Below is a small trained network, with its code and all its weights. Each question gives an input and a target symbol and asks what happens when units are switched off, that is, made to give their printed mean instead of their output.

import numpy as np


def w(rows, s, z=0):
    codes = np.array(rows[::2]) - 128.0
    scale = np.full(codes.shape[1], s)
    scale[-1] = z or s
    return codes * scale


def norm(h):
    return h / np.sqrt((h * h).mean(-1, keepdims=True) + 1e-5)


def f(y):
    return np.maximum(y, 0)


def softmax(a):
    e = np.exp(a - a.max(-1, keepdims=True))
    return e / e.sum(-1, keepdims=True)


def log_softmax(a):
    a = a - a.max(-1, keepdims=True)
    return a - np.log(np.exp(a).sum(-1, keepdims=True))


def net(x, mask):
    ids = ['βζηθλμπστφω'.index(c) for c in x.split()]
    T = len(ids)
    res = E[ids] + P[:T]
    u = 0
    for l in range(3):
        q, k, v = (norm(res) @ M[l].T for M in (Q, K, V))
        z = softmax(np.where(np.tri(T) > 0, q @ k.T / 2**0.5, -1e9)) @ v
        res = res + np.where(mask[u], z, O[l][:, -1]) @ O[l][:, :-1]
        u += 1
        y = f(norm(res) @ A[l][:, :-1].T + A[l][:, -1])
        res = res + np.where(mask[u : u + 8], y, B[l][:, -1]) @ B[l][:, :-1]
        u += 8
    return log_softmax(norm(res)[-1] @ U[:, :-1].T + U[:, -1])


Q, K, V, O, A, B = {}, {}, {}, {}, {}, {}
E = w([
[126,135,138,189],'β',
[175,203,61,139],'ζ',
[72,139,117,87],'η',
[80,208,83,80],'θ',
[8,67,72,76],'λ',
[170,211,68,133],'μ',
[99,92,94,121],'π',
[97,91,93,121],'σ',
[89,191,138,88],'τ',
[191,103,36,174],'φ',
[171,111,178,84],'ω',
],0.012)
P = w([
[98,2,149,242],'0',
[227,100,153,201],'1',
[221,113,149,155],'2',
[210,111,145,115],'3',
[208,118,146,80],'4',
[198,115,137,55],'5',
],0.0021)
Q[0] = w([
[254,80,109,183],'L0H1',
[126,99,191,83],'L0H1',
],0.004)
K[0] = w([
[153,62,140,252],'L0H1',
[106,75,205,44],'L0H1',
],0.0031)
V[0] = w([
[137,173,4,53],'L0H1',
[68,200,24,182],'L0H1',
],0.0036)
O[0] = w([
[243,49,220,125,254],'L0H1',
[97,241,4,153,238],'L0H1',
],0.0031,0.00068)
A[0] = w([
[151,203,126,132,128],'L0N1',
[220,67,197,148,250],'L0N2',
[138,3,114,100,118],'L0N3',
[208,170,66,74,189],'L0N4',
[72,119,141,78,91],'L0N5',
[38,185,175,220,155],'L0N6',
[180,194,70,178,170],'L0N7',
[61,193,127,127,167],'L0N8',
],0.0069,0.002)
B[0] = w([
[40,186,36,42,197],'L0N1',
[68,194,63,233,241],'L0N2',
[98,243,24,127,218],'L0N3',
[25,84,123,243,253],'L0N4',
[155,61,60,169,176],'L0N5',
[176,185,80,28,195],'L0N6',
[51,20,117,63,251],'L0N7',
[211,38,253,62,206],'L0N8',
],0.0035,0.0041)
Q[1] = w([
[167,104,254,138],'L1H1',
[96,44,165,127],'L1H1',
],0.005)
K[1] = w([
[136,194,254,230],'L1H1',
[88,114,173,71],'L1H1',
],0.0045)
V[1] = w([
[96,136,252,90],'L1H1',
[96,85,97,74],'L1H1',
],0.004)
O[1] = w([
[101,127,96,125,5],'L1H1',
[176,155,253,208,172],'L1H1',
],0.0044,0.0029)
A[1] = w([
[168,109,113,61,199],'L1N1',
[80,136,123,74,92],'L1N2',
[144,120,216,74,50],'L1N3',
[152,202,107,101,87],'L1N4',
[128,154,125,107,35],'L1N5',
[183,2,210,105,248],'L1N6',
[167,139,140,153,113],'L1N7',
[109,133,74,170,150],'L1N8',
],0.0084,0.0011)
B[1] = w([
[134,153,150,207,165],'L1N1',
[170,113,186,154,202],'L1N2',
[154,190,85,160,159],'L1N3',
[152,79,73,112,218],'L1N4',
[175,140,118,64,149],'L1N5',
[56,117,255,112,160],'L1N6',
[88,180,94,123,151],'L1N7',
[138,153,146,110,254],'L1N8',
],0.0073,0.0047)
Q[2] = w([
[109,137,194,59],'L2H1',
[128,163,114,1],'L2H1',
],0.0095)
K[2] = w([
[55,110,224,49],'L2H1',
[110,222,166,3],'L2H1',
],0.0055)
V[2] = w([
[77,74,143,182],'L2H1',
[252,168,191,116],'L2H1',
],0.0023)
O[2] = w([
[102,149,5,158,2],'L2H1',
[50,142,3,216,78],'L2H1',
],0.004,0.00088)
A[2] = w([
[42,239,81,255,111],'L2N1',
[125,92,80,179,98],'L2N2',
[104,44,81,114,180],'L2N3',
[101,56,83,255,3],'L2N4',
[135,166,50,171,132],'L2N5',
[103,115,83,229,122],'L2N6',
[81,124,107,39,137],'L2N7',
[220,117,107,224,95],'L2N8',
],0.0053,0.0039)
B[2] = w([
[46,191,61,100,252],'L2N1',
[143,201,127,66,153],'L2N2',
[153,155,115,212,203],'L2N3',
[200,155,193,254,140],'L2N4',
[92,132,111,120,254],'L2N5',
[94,169,199,76,171],'L2N6',
[133,74,124,90,203],'L2N7',
[101,66,227,125,165],'L2N8',
],0.0064,0.0038)
U = w([
[47,197,78,120,145],'β',
[195,110,29,121,155],'ζ',
[180,93,133,162,254],'η',
[96,130,210,162,233],'θ',
[121,120,124,139,60],'λ',
[127,123,122,137,64],'μ',
[61,27,95,163,111],'π',
[127,91,147,19,77],'σ',
[205,220,156,113,97],'τ',
[130,129,124,136,67],'φ',
[134,148,112,251,147],'ω',
],0.013,0.0043)

Each question gives the input, a string of symbols that net reads in full, and the target symbol t.
The units are the heads (2 rows each of Q, K, V and O) and the neurons (one row each of A and B). Each row of codes is followed by its name. A weight is (code - 128) times the scale printed after its matrix; where a second scale follows, it is the last column's (O, A, B and U).
mask holds one flag per unit, layer by layer, with each layer's heads first. A switched-off unit (its flag False) gives its mean, the last column of its rows in O or B, instead of its output. The means were averaged over made-up inputs and are rounded, as every weight is.
A unit's drop is (log p(t) with every unit on - log p(t) with that unit switched off) / (log p(t) with every unit on - log p(t) with every unit switched off).
The circuit of an input: a set's keep is (log p(t) with only the set's units on - log p(t) with every unit switched off) / (log p(t) with every unit on - log p(t) with every unit switched off). Starting from the 12 units with the biggest drops (on a tie, the unit counted first), units are removed one at a time, each time the one whose removal leaves the highest keep (on an exact tie, the one counted first), for as long as the keep stays at least 0.8.
units of the circuit, in order: the units of the circuit, biggest drop first
most important unit: the unit with the biggest drop
k most important neurons: the k neurons with the biggest drops, biggest first
k most important neurons of layer l: the k neurons of layer l with the biggest drops, biggest first
drop of u: that unit's drop, to one decimal
input ω η ω π ω, target η: 4 most important neurons : (L0N3 L0N8 L0N2 L0N7)
input β μ π, target β: units of the circuit, in order : (L0N3)
input φ θ β ζ ω, target β: 3 most important neurons : (L0N7 L1N7 L0N2)
input β π β ω β, target η: 2 most important neurons : (L0N6 L0N4)
input φ ω η η τ, target τ: 2 most important neurons of layer 1 : (L1N2 L1N3)
input ω ω τ π, target β: 2 most important neurons : (L0N3 L1N4)
input ω ω ω, target η: 2 most important neurons of layer 1 : (L1N4 L1N5)
input σ η ζ, target β: 2 most important neurons : (L0N4 L0N6)
input ω η β η β, target ζ: 4 most important neurons : (L0N6 L0N4 L1N4 L2N1)
input π θ β θ β, target ζ: 2 most important neurons of layer 1 : (L1N4 L1N2)
input ω ω μ β ω ω, target θ: 3 most important neurons of layer 0 : (L0N1 L0N6 L0N4)
input β η σ, target β: 3 most important neurons : (L0N3 L0N6 L1N4)
input β β σ, target β: 4 most important neurons of layer 0 : (L0N3 L0N6 L0N7 L0N1)
input π θ ω, target β: most important unit : L0N2
input ω ω π τ ω ω, target θ: 2 most important neurons of layer 2 : (L2N8 L2N6)
input ω ω θ ω μ τ, target τ: 2 most important neurons of layer 0 : (L0N7 L0N8)
input φ λ μ π β, target β: drop of L0N2 : 0.8
input β ω λ τ φ ω, target ζ: drop of L0N3 : 0.6
input ω λ β ω ω φ, target ω: drop of L2N4 : 0.6
input ω ω ζ, target β: most important unit : L0N4
